Where the symbols take the items:
at | % $ § ^ ! ~
q327 | q525 q907 q675 q209 q441 q674
q272 | q876 q412 q898 q748 q764 q358
q675 | q673 q963 q327 q57 q989 q984
q657 | q973 q662 q358 q306 q932 q898
q246 | q57 q572 q255 q673 q534 q89
q534 | q418 q96 q477 q23 q246 q251
q61 | q273 q768 q99 q459 q389 q618
q477 | q662 q973 q534 q618 q255 q459
q441 | q618 q306 q989 q662 q327 q273
q233 | q99 q748 q273 q412 q984 q989
q273 | q61 q593 q233 none q674 q441
q724 | q314 q767 q764 q85 q898 q932
q902 | q963 q673 q152 q572 q95 q825
q459 | none q697 q251 q61 q330 q477
q674 | q389 q85 q984 q767 q273 q327
q23 | q989 q95 q618 q534 q673 q99
q618 | q441 q395 q23 q477 q525 q61
q73 | q764 q89 q314 q825 q876 q572
q209 | q255 q932 q57 q327 q662 q767
q330 | q767 q314 q89 q389 q459 q255
q69 | q89 q764 q767 q984 q412 q57
q418 | q534 q358 q662 q989 q57 q412
q412 | q251 q272 none q233 q69 q418
q251 | q412 q876 q459 q99 q89 q534
q748 | q869 q233 q593 q272 q376 q894
q869 | q748 q99 q768 q876 q825 q95
q876 | q272 q251 q697 q869 q73 q96
q358 | q96 q418 q657 q894 q790 q272
q764 | q73 q69 q724 q376 q272 q790
q389 | q674 q192 q106 q330 q61 q525
q898 | q697 none q272 q593 q724 q657
q376 | q825 q984 q85 q764 q748 q963
q932 | q126 q209 q790 q907 q657 q724
q662 | q477 q657 q418 q441 q209 none
q767 | q330 q724 q69 q674 none q209
q697 | q898 q459 q876 q768 q314 q973
q790 | q572 q57 q932 q963 q358 q764
q525 | q327 q152 q673 q255 q618 q389
q395 | q306 q618 q95 q973 q152 q768
q973 | q657 q477 q96 q395 q126 q697
q894 | q95 q989 q306 q358 q963 q748
q984 | q106 q376 q674 q69 q233 q675
q825 | q376 q106 q192 q73 q869 q902
q96 | q358 q534 q973 q95 q572 q876
q85 | q192 q674 q376 q724 q593 q907
q99 | q233 q869 q61 q251 q106 q23
q89 | q69 q73 q330 q106 q251 q246
q106 | q984 q825 q389 q89 q99 q673
q306 | q395 q441 q894 q657 q907 q593
q314 | q724 q330 q73 q192 q697 q126
q95 | q894 q23 q395 q96 q902 q869
q126 | q932 q255 q572 q152 q973 q314
q963 | q902 q675 q907 q790 q894 q376
q593 | q768 q273 q748 q898 q85 q306
q57 | q246 q790 q209 q675 q418 q69
q255 | q209 q126 q246 q525 q477 q330
q572 | q790 q246 q126 q902 q96 q73
q907 | q152 q327 q963 q932 q306 q85
q989 | q23 q894 q441 q418 q675 q233
q192 | q85 q389 q825 q314 q768 q152
q768 | q593 q61 q869 q697 q192 q395
q673 | q675 q902 q525 q246 q23 q106
q152 | q907 q525 q902 q126 q395 q192

The rows follow the links: the fewer symbols apart two items are, the more alike their rows tend to be.

Each row is also shifted at random along 8 hidden directions that mean nothing.

Name the item of each row.
-4 -1 -5 -4 -6 1 5 23 6 12 -7 29 -2 2 -12 9 15 4 -21 -13 -2 -6 0 -6 5 -24 0 15 20 10 1 0 6 3 -6 -5 4 3 12 -14 -1 15 6 3 -2; item q825
-24 -10 6 13 0 -2 3 7 -2 -3 12 1 4 -1 2 -6 3 -9 8 9 -14 19 -22 -6 0 -17 4 9 -16 -6 7 2 3 26 -4 0 16 -14 -7 -11 8 6 -2 -13 -1; item q395
-30 -14 3 1 5 11 -7 27 6 -16 13 -6 -5 11 23 6 -4 -2 0 10 12 -16 2 8 -24 11 5 2 -15 -21 7 2 -3 25 -31 2 27 4 -26 29 -4 -2 -8 -9 15; item q675
10 1 -4 -9 -13 0 -8 -3 0 2 -12 3 -5 8 -4 -6 5 20 -7 -5 1 3 -9 -9 -9 -11 7 3 9 -10 -17 -4 14 -16 -3 -12 -3 5 15 -4 5 8 4 10 6; item q389
3 2 2 5 8 2 2 -3 -2 -1 -6 -3 -2 -10 14 3 -4 -9 8 0 -1 -5 12 5 -11 15 -6 -3 6 9 6 6 -3 -14 3 6 -11 -3 -4 1 -2 -8 9 -4 -7; item q272
10 -3 -2 6 8 6 3 21 -2 -2 -4 11 -4 -1 4 10 -12 -6 5 9 -6 -8 -10 -1 -16 -17 4 14 3 2 5 -7 7 15 -9 -4 16 -4 -15 4 15 -3 0 -15 1; item q441
0 2 9 8 4 -7 3 -9 -15 1 31 4 -8 -6 6 12 2 -3 8 2 -12 3 -8 3 27 -11 -10 -9 -11 14 2 -7 -9 23 -5 5 -3 -19 -4 -11 3 2 -4 -11 -10; item q697
26 5 0 3 -2 -7 8 3 6 13 -37 4 16 -4 -17 -20 9 -3 -5 -4 -13 17 -7 -6 -18 -15 7 17 18 -1 -5 8 8 -28 11 1 -10 0 17 -28 8 6 6 0 -3; item q95
21 7 -11 -7 6 7 7 13 -4 4 8 20 -7 -4 -5 24 -9 -10 -5 -8 11 -9 3 6 12 5 -3 -3 10 20 15 -14 2 8 -8 10 2 -4 7 -11 6 -2 7 -1 -4; item q932
14 7 12 6 2 4 -1 0 6 3 -2 1 0 -1 4 -5 -3 1 -8 7 -5 -5 1 -5 -17 -23 4 17 1 -1 -15 -5 4 -1 -2 -7 4 0 -11 9 1 -5 -2 -12 1; item q233
11 1 -8 -11 -13 -5 1 -1 2 -1 7 9 -9 2 -8 1 -1 15 -1 -13 8 -4 5 13 10 11 -1 -14 9 -13 -7 -7 -2 -11 -2 -9 0 0 19 1 -2 11 -7 13 5; item q255
-26 3 9 10 -14 6 11 -8 11 -2 -11 -5 2 -2 -8 -20 0 12 1 4 -1 17 -8 -10 -3 -17 4 9 -5 -19 -21 -4 14 -15 19 -20 4 12 8 13 -1 -9 2 3 3; item q273
59 17 -6 -6 -11 -17 -16 22 -20 -11 18 4 0 3 8 4 -6 24 6 -1 -19 11 -6 -24 -25 7 16 3 -18 2 11 26 6 -11 -9 1 10 3 31 6 -1 -12 7 -3 2; item q459
31 15 6 -1 -6 -9 -1 -1 0 8 13 13 3 -3 -2 5 11 -2 9 1 -15 -4 4 -13 10 23 -2 -19 11 11 6 7 1 -11 -10 5 -15 6 18 -11 -4 7 -12 0 -2; item q869
-27 -3 8 17 4 7 6 -6 4 -13 -13 -3 -1 -8 13 -4 -2 -2 1 9 -1 -11 1 5 -17 -9 -5 6 12 -15 -16 -7 14 -13 3 -10 -11 4 -12 4 11 -8 2 -6 -1; item q593
-3 1 1 4 3 -8 4 9 -4 -3 1 11 0 -8 8 1 3 9 -6 -5 -5 -11 5 9 -13 -24 -8 11 4 -3 -13 0 -7 -12 -4 3 -1 -6 -1 -6 -2 2 8 -8 -6; item q876
0 10 8 6 8 -3 -5 2 -5 -17 24 -22 5 -10 21 0 -8 5 11 12 3 -3 11 7 -14 26 -2 -9 -20 -15 -4 10 -9 -5 -17 16 6 4 -1 17 -8 -17 -6 -2 3; item q358
23 10 3 -9 -17 7 -12 1 -8 4 31 0 -19 16 16 9 -7 7 25 1 3 11 -9 -18 4 36 7 -37 -1 -3 12 -4 13 2 -38 9 12 4 19 14 -1 8 -10 -6 11; item q674
-6 4 11 7 -14 -5 0 -14 0 5 18 -10 5 2 -13 -13 8 10 12 9 -12 24 -13 -7 28 1 -2 -14 -23 -11 -7 0 0 12 7 -9 10 1 10 3 -7 5 -17 6 4; item q618
28 0 -6 13 31 -4 -8 -6 -6 -10 -27 -11 5 -4 28 11 -17 -6 4 2 2 -42 8 17 -36 -9 -15 10 18 -10 -22 -14 1 -1 -22 10 2 -2 -40 -3 20 1 3 -15 5; item q989
-20 -9 -4 -2 -5 -1 -10 -13 9 1 -22 -29 7 13 15 -23 2 4 15 -3 7 3 3 2 -20 22 5 -14 2 -24 -5 10 5 -12 -12 5 3 5 -6 1 -2 12 -6 6 11; item q673
-7 -7 -10 7 -7 -7 17 -7 -15 12 6 6 8 -7 -12 0 5 -19 25 -5 -9 22 -2 -2 33 45 -9 -30 -5 25 41 12 -7 17 17 8 0 -2 17 -14 -8 6 -10 -1 -12; item q973

From each start, follow one symbol. Which item do you reach?
Answers are names.
15 0 -8 -10 -8 9 2 35 -9 -1 11 23 -14 2 6 17 -10 -6 8 -8 5 5 -1 -14 -15 23 14 -2 9 19 33 7 10 4 -16 13 9 1 17 4 2 -2 14 -10 -2
~ -> q932
44 3 -7 -13 0 -10 -13 2 -11 -3 13 -3 -6 6 6 8 -3 0 11 -5 -4 10 -11 -4 -5 9 12 -4 4 5 12 0 0 -3 -20 18 -2 -20 20 -20 7 8 5 0 1
! -> q973
17 8 0 2 -2 -13 4 -16 -1 6 -2 -7 7 -3 -13 -10 4 7 -2 -4 -6 3 12 8 17 3 -8 -7 -7 -2 -7 8 -17 -5 17 -4 -10 -1 7 -2 -10 1 -11 7 -6
§ -> q477
18 12 0 3 -3 2 17 -13 -3 4 5 23 -12 -12 5 13 -8 7 9 -10 8 -12 10 12 12 6 -16 -25 33 4 -20 -23 6 -22 -9 3 -18 2 12 -3 5 3 -3 -4 -12
§ -> q272
11 -8 -14 -7 -18 -1 -3 16 9 3 -31 -1 6 5 -14 -18 3 2 3 -6 -4 7 -2 -14 -27 33 21 3 8 -8 21 20 20 -24 15 -14 -4 19 26 4 3 -3 1 12 13
! -> q618
-2 5 5 -13 -5 5 5 -40 3 22 -16 -14 -3 6 1 -19 2 -5 15 -15 17 36 -2 0 18 -1 -3 -17 14 13 -12 -14 0 -27 -2 14 -9 -14 16 -19 -4 15 14 2 -6
! -> q272
38 9 -10 -18 2 -5 -11 25 -8 -2 5 -3 -2 9 8 10 -10 0 4 -3 6 -2 9 -10 -19 34 12 -3 -9 9 26 17 -3 -1 -19 15 14 6 11 17 -5 -8 4 0 5
~ -> q69
-12 1 5 -3 6 7 -5 -14 11 3 -13 -11 -3 4 16 -2 1 -5 6 2 13 -9 4 -1 -13 3 -5 -5 24 -5 -10 -10 8 -17 -17 7 -13 3 -8 -5 1 5 5 0 5
^ -> q764
-17 -8 6 -5 4 4 -10 -16 0 -7 11 -31 -6 11 10 -7 -7 -3 9 7 12 17 -7 8 9 -5 9 0 -22 -8 3 -6 -6 19 3 0 10 -14 -16 11 1 -8 -1 -1 7
§ -> q57
-5 -9 -10 15 13 -8 -9 6 -5 -12 -20 0 9 -3 13 7 2 6 -7 0 -12 -41 13 3 -31 -5 -11 10 11 -6 -9 12 1 -4 -2 -8 -4 12 -21 3 3 0 -2 -2 1
^ -> q251
-4 -6 -4 -1 16 -5 -10 -9 -14 -10 12 -2 -12 5 21 26 -4 10 -3 -7 8 -28 1 18 1 -18 -20 -4 12 -1 -17 -19 -3 7 -20 10 -10 -15 -16 -11 10 8 3 1 -3
^ -> q192
-28 3 10 4 6 2 4 -23 2 1 -9 -17 7 -11 -16 -15 0 1 -15 4 6 8 14 4 19 -19 -7 13 -25 3 -13 6 -14 -5 41 -13 -6 6 -7 15 -18 -21 4 6 -10
~ -> q418
-28 -7 3 -4 -5 6 -7 -14 -2 -8 3 -16 -10 10 12 -7 -6 11 7 -2 14 13 -4 4 -1 -5 2 -7 -10 -11 -8 -5 3 -1 -7 -3 9 -6 -4 13 -3 -5 8 -1 2
% -> q330
13 3 7 10 13 2 -5 20 -3 -12 -6 -10 11 0 10 4 -11 -6 -1 19 -13 9 -16 -13 -27 -19 11 32 -16 -2 8 10 9 13 -2 11 16 -4 -9 -4 18 -18 10 -9 4
^ -> q657
17 -7 -6 3 0 -7 -6 8 -6 -7 -11 -5 -4 5 12 -10 -8 3 17 -3 -11 0 -7 4 -29 -7 9 5 4 -12 2 5 6 -6 -3 -1 3 -11 -7 -7 9 -1 1 -17 1
§ -> q534
6 7 17 -17 -7 -11 -26 -9 1 1 30 -33 -4 13 20 -18 7 19 5 5 -1 39 -17 -12 -11 -22 23 5 -26 -17 -16 9 -3 -8 -29 15 1 -23 19 -7 -9 3 5 -6 8
$ -> q89
